B, the same points and some others measured another way; then each row and its match in B
B:
1: [ -50 -239  -62  -37  152  -94  -47  528  157  252 -148  222 -210  145
   87  -27 -355  306  -38   85  212   94    7   90  -56 -241   18  -91]
2: [  79   17  332 -224  379 -153 -308  251   38   17 -166  250  -25   65
   -3  175 -139  167  267  -16  217 -282   27  -64 -206 -111  -61  -97]
3: [  13 -197  185  -46   68   29   23   60   19 -333  -28  -14    1   60
  -46 -186   12  102   76   57  145   56    3 -225   57 -314  167  -39]
4: [ 271  103 -247  137 -445  110  204  119  -27   54  -56 -222  105  209
  -13  -53  -66    1 -373  303 -234  268 -108  112  237 -104  -16   70]
5: [ 180   -5  -12   59 -317  129  197  -59  -81 -298    2 -135  140  108
  -62 -153   72 -132  -96  180  -58  198  -97 -159  177 -146  112   66]
6: [ 187  163 -160   -6 -212   17  108   78 -119  228   20  -49  -70   69
  -46  220 -118 -110  -71   74   -4   17  -67    7  158  201 -249   96]
7: [-159 -295  171 -144  302  -66  -24  224   13  -58   14  252 -260  -27
  -12  -24 -175   93  303 -133  440  -43   47 -253  -42 -132   18  -48]
8: [  86 -127  215 -205  138 -108 -231  357   25    5 -209  496   34  150
   80   53 -259  -63  324   11  314  -34 -123  -44 -308  -86  106  -81]
9: [  26  149 -236  126   -1    2  153  576  184  295 -217  162 -118   76
   34  108 -219  261 -102  253  -32  -41  -75  125   37    4 -140  -39]
10: [ 342  352 -100   63 -360   97  140   30  -95  -30  -98 -119  213  130
  -50  110   56 -130 -187  286 -249   39 -136   40  143   82 -108   91]
11: [ 178   92 -178   10 -280   85  223  159 -106   80   -5   -5  -22  132
   29  -15 -104  -74 -237  213  -27  256  -45   47  168  -32  -61   91]
12: [  48  -34  139   28   66    5    1   -7   46 -229  -27 -150    7   -2
 -144   23   65  107  139   12   26 -179  -30 -242  117  -94  -21  -24]
13: [ 171  232  -48  -70 -122   69  186  242 -118   39  -68  188    6   78
   66   45  -72  -84 -118  243   32  137  -22   30   43    0  -78   69]
14: [ -14 -374   88  -69   30  -76 -122  151   38  -16  -32  148 -105  111
  -36  -30 -240   -6  253 -125  309   29 -102 -170  -59 -114   88  -55]
15: [  99   70 -280  270 -335  175  396  168   97 -111  -40 -313   16   83
  -75 -167   51  175 -362  331 -251  197  -60  -31  356 -184   19   47]
16: [  -1  121 -308  206 -147  131  391  552  169   92 -172   89  -85   66
   52 -120 -115  249 -273  384  -99  189  -53   84  162 -150    2    0]
17: [ 318   62  293 -158  -43  -64 -279  -25  -66 -172 -152   66  262  193
  -34   88  -32 -101  144   67   10  -99 -118  -55 -137 -110   66  -28]
18: [   6  -77  100 -158  257 -135 -152  253    1  230  -37  168 -218   38
   -8  208 -240  128  180  -87  268 -158   33  -52  -51   18 -169  -35]
19: [-107 -393  -54   39  105  -64  -16  535  237   90 -174  233 -172  154
   60 -169 -339  299   41   70  242  143  -65    0  -72 -334  174 -127]
20: [  28  176  -72  -37  -52   87  280  184 -121    2   22  186 -131  -48
    0   82  -31 -117   46  115  150   42  -12 -145  104  125 -150   90]
21: [  93  129 -283  155 -173   68  265  180   27  201   17 -290 -150   53
  -77   77  -72  198 -315  194 -154   59   19   40  339   -5 -219   59]
22: [ 324  173 -157   99 -455  104  154   -9  -78  -33  -46 -221  186  184
  -52    7    9 -116 -262  256 -237  176 -139   41  202  -15  -35   84]
23: [ 139  196 -112  184 -249  127  267 -200  -49 -170   87 -428   21  -56
 -234  107  199  -35  -49   81 -185 -139  -66 -254  381  149 -207   99]
24: [ 148 -132  187  -91   31  -94 -255  215   77  -49 -201  241  118  174
  -14   62 -185  -18  273    5  160 -106 -172  -68 -211  -88   98  -88]
25: [ 133 -156  119  -37 -172   64   51  -48  -68 -327   -9  -28  105  117
  -46 -167   12 -111   51   72   91  154  -88 -202   64 -207  172   19]
26: [  62   90   87 -217  154  -40    3  367  -89  138  -95  416 -121   62
  113  109 -207  -19   90   95  271   38   28   12 -126  -18  -83   12]
27: [ 219  288 -148   29 -164  -12   45  171  -37  279  -88   -3  -10   72
  -61  309 -118  -50  -18  116  -81 -132 -115   52   84  262 -285   56]
28: [ -29   26  211 -244  396  -91  -88  410  -10   77 -119  403 -178   21
   99   83 -191  174  149   59  321  -84  102  -32 -160 -150  -60  -56]
29: [ -24 -182  147 -192  296 -116 -143  353   22  132  -73  246 -204   93
   70   35 -268  207   90  -12  310    2   78  -17  -97 -218  -15  -69]
30: [  36 -272   85 -126   73 -110 -173  154   -8  108  -24  136 -129  121
  -23   73 -260   16  192 -122  292   -7  -51  -92  -53  -58  -13  -34]
31: [ 116 -163  193  -87  -71   15  -31 -222 -132 -290   94 -125   28   49
 -125  -22   43 -148  179  -93  159  -10  -45 -300  115  -73   34   38]
32: [ 152 -152    6  -50  -40 -142 -262  170   56  267 -105   51  -37  181
  -62  213 -287   26  160  -96  123 -118 -147   19  -69   69 -111  -47]
33: [ 156  320   -7   47  -77  134  281   35  -75 -195  -10 -183   39  -15
  -65   -3  174   74 -200  271 -156   -4   55 -105  254  -76 -111   78]
34: [ 336  362  117  -25 -187   38  -14 -328 -192 -139   46 -312  178    5
 -206  297  201 -202   68   31 -175 -268  -75 -186  198  251 -268  110]
35: [ -23 -186  197 -218  197  -58  -78  361  -20  -54 -115  509  -94   86
  108  -48 -237  -39  274   10  415   70  -34 -109 -227 -157  123  -53]
36: [  45 -266  161  -72  153  -94 -199  192   99  -37  -97   15  -49  148
  -28  -45 -182  225   76   -8  156  -28  -10  -63  -37 -289   91  -94]
37: [  86  -11  -98  202 -211  110  232 -128   31 -221   69 -469   -5    9
 -206  -61  136  113 -132   93 -161  -23  -35 -228  384  -90  -58   52]
38: [  58  -45  186 -270  219  -91 -133  404  -61   98 -143  500  -82  120
  142   51 -271    3  162   64  345   53   14   24 -241 -131   27  -41]
39: [ 103 -112  143  -43  -95   44   47 -217 -124 -299  101 -157   14   22
 -137  -28   78 -137  141  -63  120   -7  -40 -311  157  -46   12   53]
40: [ 142  -88  244 -136   60  -63 -190  -32  -55 -148  -40   59   57   82
  -82   90  -49  -75  267  -80  169 -139  -76 -197  -60  -41    4  -19]
41: [ 131  316  103   24   -9  115  225 -210 -130 -305   95 -325   17 -108
 -183   91  287   10  -34  112 -116 -187   75 -289  309   35 -194   94]
42: [ -45  -97  410 -290  491 -127 -220   96  -51 -128  -10  221 -158  -45
  -36  116  -67  115  366 -152  386 -266  118 -256 -121 -123  -63  -62]
43: [  50  258 -181  113 -117  146  413  -31 -103  -31  139 -323 -164  -98
 -131   77  136   66 -216  158 -104   -4   87 -167  430   80 -272  128]
44: [ -14 -206   91  -92  210 -119 -157  176   53  135  -25   13 -192   61
  -64  118 -209  190  148 -109  231 -133   22 -101   17  -84  -98  -59]
45: [ 233  264  160   26  -32   45   -4  -71   -8 -260  -89 -224  184   33
 -143   86  183   64    0  162 -182 -224  -42 -147  124  -57  -74   10]
46: [ -16  -36  285 -245  423 -114 -177  336   10   17 -122  335 -143   28
   57   91 -165  191  209    4  314 -150   96  -75 -174 -177  -32  -79]
47: [ 148  186 -335  310 -365  126  317   72   88   68  -22 -416    0   40
 -173   84   47  118 -249  218 -306  -22 -115  -43  385   98 -200   67]
48: [  93   99  -74  -50  -44    1   74  432   12  164 -163  363  -39  100
   80   91 -218  -33   50  175  131   61 -103   51  -96   35  -51    2]
49: [ 253  135  -68  127 -346  122  174   -2  -13 -224  -79 -205  204  134
  -77  -82   87  -45 -176  264 -217  108 -132  -61  186 -113   52   49]
50: [  42   34  166   14  107   22   34  -59   16 -264   -2 -175   -3  -45
 -161   43  123  100  149    7   29 -219    6 -282  150  -72  -61   -9]
51: [ 107  208 -193  221 -200  154  348  243  107 -128 -109 -191   49   45
  -47 -106   83  204 -289  366 -246   79  -35  -21  266 -161  -17   23]
52: [ 165  -42  195 -165  120 -157 -339  128   -3  149 -123  177   15  126
  -50  273 -216  -30  307 -109  184 -246 -112  -48 -176   91 -114  -53]
53: [ -54 -206  106  -77  212  -85 -105  365  115   42 -134  262 -132   71
   11    6 -233  162  210  -12  274  -66  -37  -91 -115 -149   43  -90]
54: [ 253   37  328 -210   12  -27 -183  -78 -139 -273  -64   55  189  143
  -13    6   28 -110  107   65   76  -23  -32 -123  -78 -172   84    1]
55: [ -11   93 -214  115 -129  130  406  126  -45    9   92 -148 -201  -60
  -78   -2   18   58 -156  142    9   91   39 -149  332   31 -170   98]
56: [ 279 -141  -19  112 -365    5 -115    1   80 -117 -131 -193  245  255
 -103  -50  -82  -43  -20  104 -136   69 -244  -32   51 -126  129  -25]
57: [ 116  -74  242 -128  183 -121 -257  -88  -34  -17    5 -134  -43   48
 -139  208  -59   85  217 -149  132 -280    7 -182   30   -9 -142  -31]
58: [  62 -139 -185    4 -135  -19   66  453   60  261 -125  221 -115  194
   91  -23 -339   74 -110  152  132  235  -96  123  -14 -111   18  -18]
59: [ 235  423  -96   66 -136   91  209  119  -52   36  -72 -170   58   36
  -60  141   85   79 -244  297 -241  -67    4   32  215   49 -219   72]
60: [  -9  -51  -45  -64  147  -64    1  424   66  239 -106  211 -197   71
   41   91 -265  185   22   69  188  -10   11   32  -19  -63 -104  -39]
61: [ 164 -300  198 -132  -15 -105 -284   65    9  -74  -86   37   77  234
  -14  -45 -199   20  106  -39  164   59  -89  -53  -99 -254  151  -66]
62: [  19   27   28  -96   84  -41    1  260  -28  124  -67  316 -127    2
   -6  187 -180  -86  272  -30  264 -115  -82 -124  -78  161 -138   10]
63: [ 141   62 -283  148 -422  176  393  204  -34  -55  -30  -64   21  128
   22 -166  -42  -49 -320  324 -112  362  -91   13  247 -115   49   89]
64: [ 307  304 -170  173 -411  124  187   84    8  -56 -136 -183  228  139
  -78   52   60  -57 -206  318 -316   36 -181   31  177   42  -62   58]
65: [ 244 -133  248 -177  -51  -87 -292  -29  -78 -106  -85   79  148  205
  -33   55 -124 -129  189  -41  138  -26 -117  -84 -129 -107   77  -26]
66: [ 346   31  -29  100 -378    2 -116 -261  -38  -40   -5 -464  204  180
 -207  149   26  -83  -63   17 -241 -100 -176  -76  215   66 -106   47]
67: [ 118   30  322 -277  268 -147 -306  175  -70   35 -131  382   -2   62
    9  242 -168  -81  397  -92  310 -250  -52 -113 -262   67  -79  -47]
68: [ 139  113 -106  100 -319  159  331 -177 -149 -232  124 -263   18  -18
 -143  -21  150 -170  -81  107  -63   94  -58 -244  330   68  -91  138]
69: [  96  -21 -115  -73 -114    9  120  154 -122  190   52   51 -163   87
   18   78 -189  -53  -93   50  144  169    2   -8  126   26 -136   70]
70: [ 143  308   72   26  -45  123  244 -179 -127 -280   84 -312   26  -88
 -155   67  263   12  -80  143 -129 -132   68 -247  311   17 -178   96]
71: [  23 -119  -35  -52  -33  -41   -6  223  -13  136  -43  254 -129   58
  -23  130 -235 -117  250  -65  275  -25 -126 -124  -48  137  -78    4]
72: [ 310  333 -265  175 -424  100  194  203   21  123 -159 -116  172  162
  -36  109  -33  -28 -261  341 -308   65 -177  135  161   92 -125   58]

[ -98   99  -51 -131  181    6  295  -81 -101  -32   89  -81 -147 -117
 -246 -268 -161  -13   72 -162 -286   64 -306  -28  244 -138  266]  51
[-191  -44   71 -165  198  -42   64 -157   35  201   93 -316 -354  -29
  -64  -83 -183  -71 -117 -187 -226  -36  -72  157 -210  220  -60]  14
[ 179   33  123  170  211  238   79   88  -38  280 -194 -349  -80  344
 -125 -113 -242 -384  -44  -73  -30  151  -92  111  -10  391   89]  22
[ 198   65  -83  -82  -31   29  233   50 -330  -76   42  113  119  108
 -125  -37   72 -103  121    1   83   15  -91  -78  154 -111   -5]  46
[ 202  104   98  225  240  269   83  137   14   63 -186 -141 -146  150
 -223 -126 -118 -505  105 -141 -157  203 -401   91   86  369   64]  48
[ 189 -100  255   48  -35  301  -35  204   34   91 -113 -135   40  -22
  -63  -45   74 -121  165  278  -43   53  -12   57 -134  242  240]  27
[  71  -82  -83 -234 -206  -71  -31  -37 -187  -67  125   81   72   80
  200  166  171  103  -38  115  136 -100  256   56 -301    0 -285]  68
[  38   45 -151 -156 -197   86   -1   57   34 -380   40  261  183 -115
  170  -95  127  223  126  191 -162  133  -19  -30   -3 -225  192]  17
[  91  -46   95  -87  148  -44  172  -58 -302  260   87 -199 -234  119
 -219   88   -5 -311   -6 -178   95 -139  -85   70 -125  253 -298]  43
[   5   57  117   83  203  234   72   71  143   24 -102 -181 -176  -63
 -173 -230 -150 -212   94  -52 -334  173 -333   90   57  213  289]  24
[-177  -46 -127 -256 -185   68    1  -78  181  -70   77 -123  145 -160
  215 -169  -17  531 -100  304 -357  -54  314  135  -91 -215  397]  56
[ 196  -14 -110 -135 -218   -1  -29   59 -203 -238   72  273  133   52
  142  171  268  -35   92  109  137  -14   58   -1 -179  -22 -288]  20
[ -71 -102  -50 -342 -212  -82   61  -73 -127  -86  218   63   57 -192
  101   44  196  336   30  205  -63 -178  220   27 -181 -193    0]  18
[ -20 -114  227  -23   77  213    5   38  130  317  -55 -428 -112  -26
  -68 -102  -97    3  -38  180 -224  -67  110  189 -179  287  260]  32
[  77    0  -87 -106  -54   38  159  -25 -142   69   78  -91   77  -37
  -94   13  135   71   -9  117 -144 -211   80  135   34  -24   18]  12
[ -69   35  -60 -148  127  -19  278 -122 -158  197   70 -274  -57   87
 -154 -181 -203   57  -91  -81 -165  -53   22   59  128  -59  181]  15
[  75  -27 -193 -231 -256  -14  132  -29 -187  -53  123   37  289   -8
  104   27  184  354  -34  291  -43 -205  338   65    1 -256   82]  60
[-135   -2  -90 -310 -130  -28   77  -47  -27 -285  139  157   60 -152
  146 -188  -25  333   80  105 -146  149   18 -101  -25 -320  264]  49
[-232  -57  -65 -345   19 -197    2 -215  -46  -76  235  -13 -304 -111
  115   33  -21   89  -90 -186 -117  -32   -8   80 -325   15 -278]  69
[  80  108  -88   -7  108  104  300    5 -158   76  -24 -147   75   98
 -207 -219 -140  -40   24  -17 -173   31 -107   16  293  -88  297]  16
[ -27  -73 -260 -401 -322 -207   71 -152 -254 -129  281  152  175  -76
  216  182  298  416  -90  189   29 -316  401   81 -205 -283 -267]  55
[ 102   39  166  138  161  317   72  145  119   76 -169 -215  -61   24
 -170 -239 -153 -214  119   60 -248  195 -248   66   88  224  393]  72
[  68  -65   34 -126   19  -32   26  -50 -192  141   60 -124 -120  176
   27  110   -3 -165  -66  -75  118  -50   83   77 -258  211 -291]  39
[-181  -28 -121 -358  -69 -117  222 -165 -149   22  205 -108   30  -82
   22 -157  -83  393  -70   67 -152  -97  202   -6   22 -307  216]  36
[-225  -63 -274 -542 -278 -318   67 -239 -190 -302  389  265    3 -276
  222  104  251  500  -49   56  -88 -228  231   12 -233 -405 -246]  7
[ -48 -114   14 -249 -176    0  -92  -27   15  -96  124   40  -22 -135
  180   79  169  191   12  180  -68  -73  171   88 -336   13  -82]  6
[ -63   -6 -213 -304 -222  -60  126  -84 -100 -166  184   98  183 -163
   98  -41  160  421   -6  213 -184 -157  205   48    5 -329  130]  53
[ 160 -109   44  -59 -161  193  112   72  -86  320  -33 -337  278   76
  -24   -4  105  237  -62  439  -73 -283  437  180  -29   42  281]  47
[  95   24 -160 -114 -217  150  170   58  -37  -90   33    5  351 -153
  -23 -113  203  375   61  395 -276 -179  188   96  196 -281  408]  9
[   5    2   30  -64  102   90  139  -24  -84  199  -43 -287  -33  233
  -22 -171 -266  -38  -84  -19  -41  108   78   34   -7   88  188]  4
[   8  -21  -43 -273  -74 -114  127  -45 -259 -202  210  225  -78 -141
  -44   40  172   11  146  -49   38  -36 -124  -79  -86 -135 -178]  70
